array([[490, 430, 408, 520, 434, 422,  92, 515, 696, 415, 736, 653, 634,
        249],
       [597, 491, 595, 439, 376, 480, 572, 764, 246, 453, 598, 507, 400,
        500],
       [435, 344, 494, 631, 189, 610, 276, 457, 198, 236, 468, 672, 670,
        674],
       [448, 635, 632, 497, 543, 579, 375, 589, 692, 514, 598, 638, 275,
        223],
       [634, 509, 558, 414, 679, 573, 562, 238, 353, 354, 262, 785, 335,
        281],
       [433, 576, 613, 495, 660, 621, 413, 676, 512, 518, 183, 312, 518,
        225],
       [601, 372, 352, 686, 287, 548, 113, 282, 537, 349, 284, 306, 459,
        445],
       [511, 660, 735, 637, 600, 398, 628, 630, 343, 251, 606, 230, 432,
        227],
       [585, 551, 544, 489, 449, 538, 328, 194, 195, 439, 528, 408, 414,
        218]]) out 634

array([[242, 220, 197, 188, 167, 151, 137, 122,  90,  86,  80,  62],
       [117, 142, 148, 155, 165, 164, 183, 181, 189, 200, 205, 219],
       [160, 160, 181, 188, 172, 164, 182, 174, 178, 173, 163, 162],
       [205, 187, 173, 143, 144, 136, 129, 125, 120, 106,  81,  87],
       [133, 143, 127, 141, 155, 153, 174, 162, 174, 173, 185, 199],
       [167, 184, 166, 156, 143, 120, 118,  99,  99,  84,  80,  75],
       [180, 179, 168, 158, 165, 166, 166, 154, 149, 149, 141, 133],
       [138, 126, 132, 116, 127, 120, 118, 134, 126, 127, 125, 133]]) out 80

array([[-209, -253, -934,  474, -221,   99,  -79, -876, -235,  374, -420,
         372, -243],
       [ 312,    1,   91,   29,  102,  136, -423, -231,   61, -366, -489,
          91,   19],
       [-326, -259, -404,  -41, -288, -375,  337,  233, -167,   97,  347,
        -361, -269],
       [-332, -340, -657, -497, -147, -234, -220, -108,   35, -305, -222,
         -32,   50],
       [-338, -401,  -27,  337, -621, -853, -667, -444, -361,  226,  308,
         -57,  -90],
       [ -61, -339,  -73,  314, -681, -688, -663, -605, -140, -356,   87,
           8,   14],
       [-282,  -78, -523, -826,  209,  292,   59,  370,  -68,   81,   93,
        -194, -125],
       [-248, -420, -610, -708, -192, -198, -295, -129,   28,  -49, -181,
          84,   84],
       [-224, -252,  329,  282, -527, -741, -657,  -64,   10, -731, -260,
        -259,  175],
       [  64, -299,  274, -543, -325, -233, -511, -189,   39,  248,  304,
         473,  618]]) out 372

array([[1, 1, 2, 1, 1, 3, 3, 2, 2, 2, 1],
       [2, 2, 2, 2, 2, 2, 1, 2, 2, 2, 1],
       [3, 2, 1, 4, 2, 1, 7, 2, 2, 2, 4],
       [2, 2, 2, 4, 2, 1, 7, 2, 2, 2, 4],
       [2, 2, 2, 2, 2, 2, 1, 2, 2, 2, 3],
       [2, 1, 2, 2, 2, 2, 1, 2, 2, 2, 3],
       [2, 2, 2, 3, 2, 1, 3, 2, 2, 1, 3],
       [2, 2, 2, 4, 2, 1, 6, 2, 2, 2, 5],
       [2, 2, 2, 1, 2, 2, 3, 2, 2, 2, 0],
       [2, 2, 1, 4, 2, 1, 6, 2, 2, 2, 5],
       [3, 2, 1, 3, 2, 1, 2, 2, 2, 2, 4]]) out 2

array([[-371,  918,  349,  200,  484,  314, -489],
       [-298,  148,  -92,  335,  560,  304,   67],
       [-615,  296,  333,  774,  413,  663, -185],
       [-539,   35,   -1,   88,  475,  119,   84],
       [-322,  726,  160,  -14,  625,  149, -341],
       [-468, -131,   84,  773,  435,  446,  -75],
       [-357,  112, -571,  -95,  517,   76,  324],
       [-447,  471, -279,  282,  516,  286,  -93]]) out 314

array([[ 139,  161, -122,  234,  110,  404,  200,   44,  406,  229,  525,
          20,  249,  234,  238,  760],
       [ 213,  260,  245,  255,  251,  274,  330,  230,  343,  251,  201,
         262,  240,  235,  203,  170],
       [ 682,  149,  137,  736,  729,  196,  787,  169,  569,  516,  263,
         -19, -767,  120,  409, -481],
       [ 233,  359,  283,  347,  423,   74,   47,  -14,  128,  124,  616,
         438, -134,  199,  323,  516],
       [ 322,  234,  282,  103,  230,  333,  244,  347,   76,  175,  180,
         305,  465,  338,  349,  203],
       [ 230,  319,  272,  441,  208,   59,  143,  173,  324,  361,  296,
         201,   44,   57,  128,  358],
       [ -48,  320,  393,   60,   28,  205,   10,  283,  178,  163,  175,
         414,  719,  233,   62,  505],
       [ 283,  220,  122,  278,  269,  306,  269,  164,  305,  234,  366,
         158,  148,  250,  284,  372],
       [ 258,  223,  186,  354,  272,  251,  402,  233,  428,  352,  230,
         144,  118,  188,  204,  153],
       [ 529,  325,  299,  485,  394,   72,  174,  246,  121,  327,  350,
         160, -180,  109,  330,  202],
       [ 471,  270,  272,  271,  165,  220,  127,  399,   51,  312,  194,
         107,  266,  215,  307,  278],
       [ 343,  254,  182,  237,  288,  240,  165,  199,  110,  198,  376,
         271,  168,  266,  348,  361]]) out 238

array([[36, 20, 22, 24, 25, 21, 20, 17, 39, 17],
       [32, 80, 17, 27, 49, 25, 49, 22, 41, 30],
       [14, 31, 21, 23, 24, 21, 25, 26, 11, 25],
       [18, 36, 21, 24, 27, 21, 28, 25, 16, 25],
       [25, 48, 20, 24, 34, 23, 34, 23, 29, 27],
       [22, 34, 22, 23, 28, 28, 31, 24, 30, 27],
       [32, 44, 17, 21, 34, 26, 36, 16, 42, 21]]) out 39
